Below are the code and all the weights of a small trained network. Each question names an input and a target symbol and asks about switching units off, where a switched-off unit gives its printed mean instead of its output.

import numpy as np


def w(rows, s, z=0):
    codes = np.array(rows[::2]) - 128.0
    scale = np.full(codes.shape[1], s)
    scale[-1] = z or s
    return codes * scale


def norm(h):
    return h / np.sqrt((h * h).mean(-1, keepdims=True) + 1e-5)


def f(y):
    return y / 2 * (1 + np.tanh(0.7978845608 * (y + 0.044715 * y**3)))


def softmax(a):
    e = np.exp(a - a.max(-1, keepdims=True))
    return e / e.sum(-1, keepdims=True)


def log_softmax(a):
    a = a - a.max(-1, keepdims=True)
    return a - np.log(np.exp(a).sum(-1, keepdims=True))


def net(x, mask):
    ids = ['ΛΣΦβεζημψω'.index(c) for c in x.split()]
    T = len(ids)
    res = E[ids] + P[:T]
    u = 0
    for l in range(2):
        q, k, v = (norm(res) @ M[l].T for M in (Q, K, V))
        z = softmax(np.where(np.tri(T) > 0, q @ k.T / 2**0.5, -1e9)) @ v
        res = res + np.where(mask[u], z, O[l][:, -1]) @ O[l][:, :-1]
        u += 1
        y = f(norm(res) @ A[l][:, :-1].T + A[l][:, -1])
        res = res + np.where(mask[u : u + 4], y, B[l][:, -1]) @ B[l][:, :-1]
        u += 4
    return log_softmax(norm(res)[-1] @ U[:, :-1].T + U[:, -1])


Q, K, V, O, A, B = {}, {}, {}, {}, {}, {}
E = w([
[96,153,164,245],'Λ',
[105,94,170,250],'Σ',
[208,92,180,73],'Φ',
[144,121,81,114],'β',
[180,78,126,82],'ε',
[107,90,115,103],'ζ',
[179,136,86,80],'η',
[145,132,84,116],'μ',
[63,207,125,203],'ψ',
[146,134,49,104],'ω',
],0.015)
P = w([
[76,120,190,137],'0',
[251,33,55,177],'1',
[2,149,108,146],'2',
[85,160,171,55],'3',
[219,105,190,220],'4',
[12,32,178,102],'5',
[101,179,166,35],'6',
[196,126,211,194],'7',
[7,35,149,101],'8',
[77,232,122,50],'9',
],0.0098)
Q[0] = w([
[136,125,192,146],'L0H1',
[150,169,10,254],'L0H1',
],0.0085)
K[0] = w([
[110,3,130,209],'L0H1',
[213,187,169,148],'L0H1',
],0.008)
V[0] = w([
[148,177,134,84],'L0H1',
[249,119,124,129],'L0H1',
],0.011)
O[0] = w([
[244,173,91,2,71],'L0H1',
[148,41,209,95,5],'L0H1',
],0.0079,0.0019)
A[0] = w([
[237,119,77,117,229],'L0N1',
[54,170,116,182,76],'L0N2',
[128,252,215,169,5],'L0N3',
[255,110,17,102,150],'L0N4',
],0.0072,0.0018)
B[0] = w([
[116,147,162,186,235],'L0N1',
[195,121,77,82,203],'L0N2',
[137,101,69,229,140],'L0N3',
[95,115,56,254,255],'L0N4',
],0.0082,0.0025)
Q[1] = w([
[61,200,87,68],'L1H1',
[232,254,156,98],'L1H1',
],0.009)
K[1] = w([
[120,128,155,137],'L1H1',
[5,185,150,183],'L1H1',
],0.012)
V[1] = w([
[207,117,112,133],'L1H1',
[166,168,92,1],'L1H1',
],0.0099)
O[1] = w([
[107,136,98,231,148],'L1H1',
[121,42,1,102,2],'L1H1',
],0.015,0.0038)
A[1] = w([
[40,150,65,167,92],'L1N1',
[132,225,174,100,89],'L1N2',
[99,81,191,67,3],'L1N3',
[254,137,125,189,237],'L1N4',
],0.0093,0.006)
B[1] = w([
[84,76,196,123,170],'L1N1',
[129,196,148,157,190],'L1N2',
[3,151,64,204,118],'L1N3',
[184,115,203,119,253],'L1N4',
],0.012,0.0061)
U = w([
[196,151,129,179,254],'Λ',
[172,144,151,124,233],'Σ',
[169,101,162,51,181],'Φ',
[100,130,122,104,73],'β',
[74,78,160,89,13],'ε',
[128,174,131,8,191],'ζ',
[133,136,108,129,101],'η',
[110,129,62,144,159],'μ',
[112,195,133,141,61],'ψ',
[88,113,138,112,33],'ω',
],0.018,0.0033)

Each question gives the input, a string of symbols that net reads in full, and the target symbol t.
The units are the heads (2 rows each of Q, K, V and O) and the neurons (one row each of A and B). Each row of codes is followed by its name. A weight is (code - 128) times the scale printed after its matrix; where a second scale follows, it is the last column's (O, A, B and U).
mask holds one flag per unit, layer by layer, with each layer's heads first. A switched-off unit (its flag False) gives its mean, the last column of its rows in O or B, instead of its output. The means were averaged over made-up inputs and are rounded, as every weight is.
A unit's drop is (log p(t) with every unit on - log p(t) with that unit switched off) / (log p(t) with every unit on - log p(t) with every unit switched off).
The circuit of an input: a set's keep is (log p(t) with only the set's units on - log p(t) with every unit switched off) / (log p(t) with every unit on - log p(t) with every unit switched off). Starting from all 10 units, units are removed one at a time, each time the one whose removal leaves the highest keep (on an exact tie, the one counted first), for as long as the keep stays at least 0.8.
circuit, biggest first: the units of the circuit, biggest drop first
top k neurons: the k neurons with the biggest drops, biggest first
k most important neurons of layer l: the k neurons of layer l with the biggest drops, biggest first
input μ μ ζ ζ ψ Φ μ ε ε ε, target ψ: circuit, biggest first => L0H1, L0N4
input Φ μ μ, target ε: top 2 neurons => L1N1, L0N4
input η β μ η μ Φ μ ε ζ, target μ: circuit, biggest first => L1H1, L0H1
input η ζ β, target μ: circuit, biggest first => L0H1, L1H1
input η η ζ ω μ ζ, target μ: circuit, biggest first => L1H1
input η Φ μ μ Φ μ μ, target μ: circuit, biggest first => L0H1, L1H1, L0N4, L0N1
input μ Φ Λ ε μ μ Σ Λ μ, target ψ: circuit, biggest first => L0H1, L1H1, L0N4
input Φ μ μ ε, target ε: 2 most important neurons of layer 0 => L0N4, L0N2
input μ β μ μ, target μ: top 2 neurons => L0N2, L1N4
input μ μ ζ ζ, target ζ: circuit, biggest first => L0N4, L0H1, L1H1
input μ Φ ε μ μ ζ μ Φ β, target ψ: circuit, biggest first => L0H1, L1H1, L0N4
input β μ μ ζ, target ζ: circuit, biggest first => L0N4, L0H1, L1H1, L0N2
input Φ ω Φ μ Φ Φ μ μ Φ, target ε: top 2 neurons => L1N3, L0N2
input μ ε β β Λ ω, target ψ: circuit, biggest first => L0H1
input Φ β β, target ε: circuit, biggest first => L1H1, L1N1, L0N4
input ζ μ Φ ζ η β ε, target ζ: 2 most important neurons of layer 1 => L1N4, L1N3
input μ ζ Φ Φ Φ μ, target ψ: 2 most important neurons of layer 1 => L1N4, L1N2
input Φ μ ε μ ζ μ μ η η, target ε: 2 most important neurons of layer 1 => L1N1, L1N2
input Φ Φ ε, target ε: circuit, biggest first => L1H1, L1N1, L0N4, L0N1
input μ μ μ ω μ μ Φ μ, target Φ: circuit, biggest first => L0H1, L1H1
input Φ β ω, target ε: circuit, biggest first => L1N1
input η ζ Φ μ β μ μ Σ η, target μ: circuit, biggest first => L1H1, L0H1
input ζ Φ μ η μ Φ Φ, target ζ: top 4 neurons => L0N4, L0N2, L0N1, L1N4
input μ ζ ζ μ μ η Φ, target ζ: top 3 neurons => L0N4, L0N2, L1N4
input μ ζ ε μ η Φ, target ψ: 3 most important neurons of layer 0 => L0N4, L0N1, L0N3
input ζ Φ η μ, target ζ: 2 most important neurons of layer 0 => L0N2, L0N3
input Φ β μ β, target μ: most important neuron of layer 0 => L0N4
input μ μ Φ Λ ω ω Φ μ ω, target ψ: top 2 neurons => L0N2, L1N4
input ζ ζ η β, target ζ: top 2 neurons => L0N3, L0N2
input Φ μ Φ, target ε: 2 most important neurons of layer 0 => L0N4, L0N3
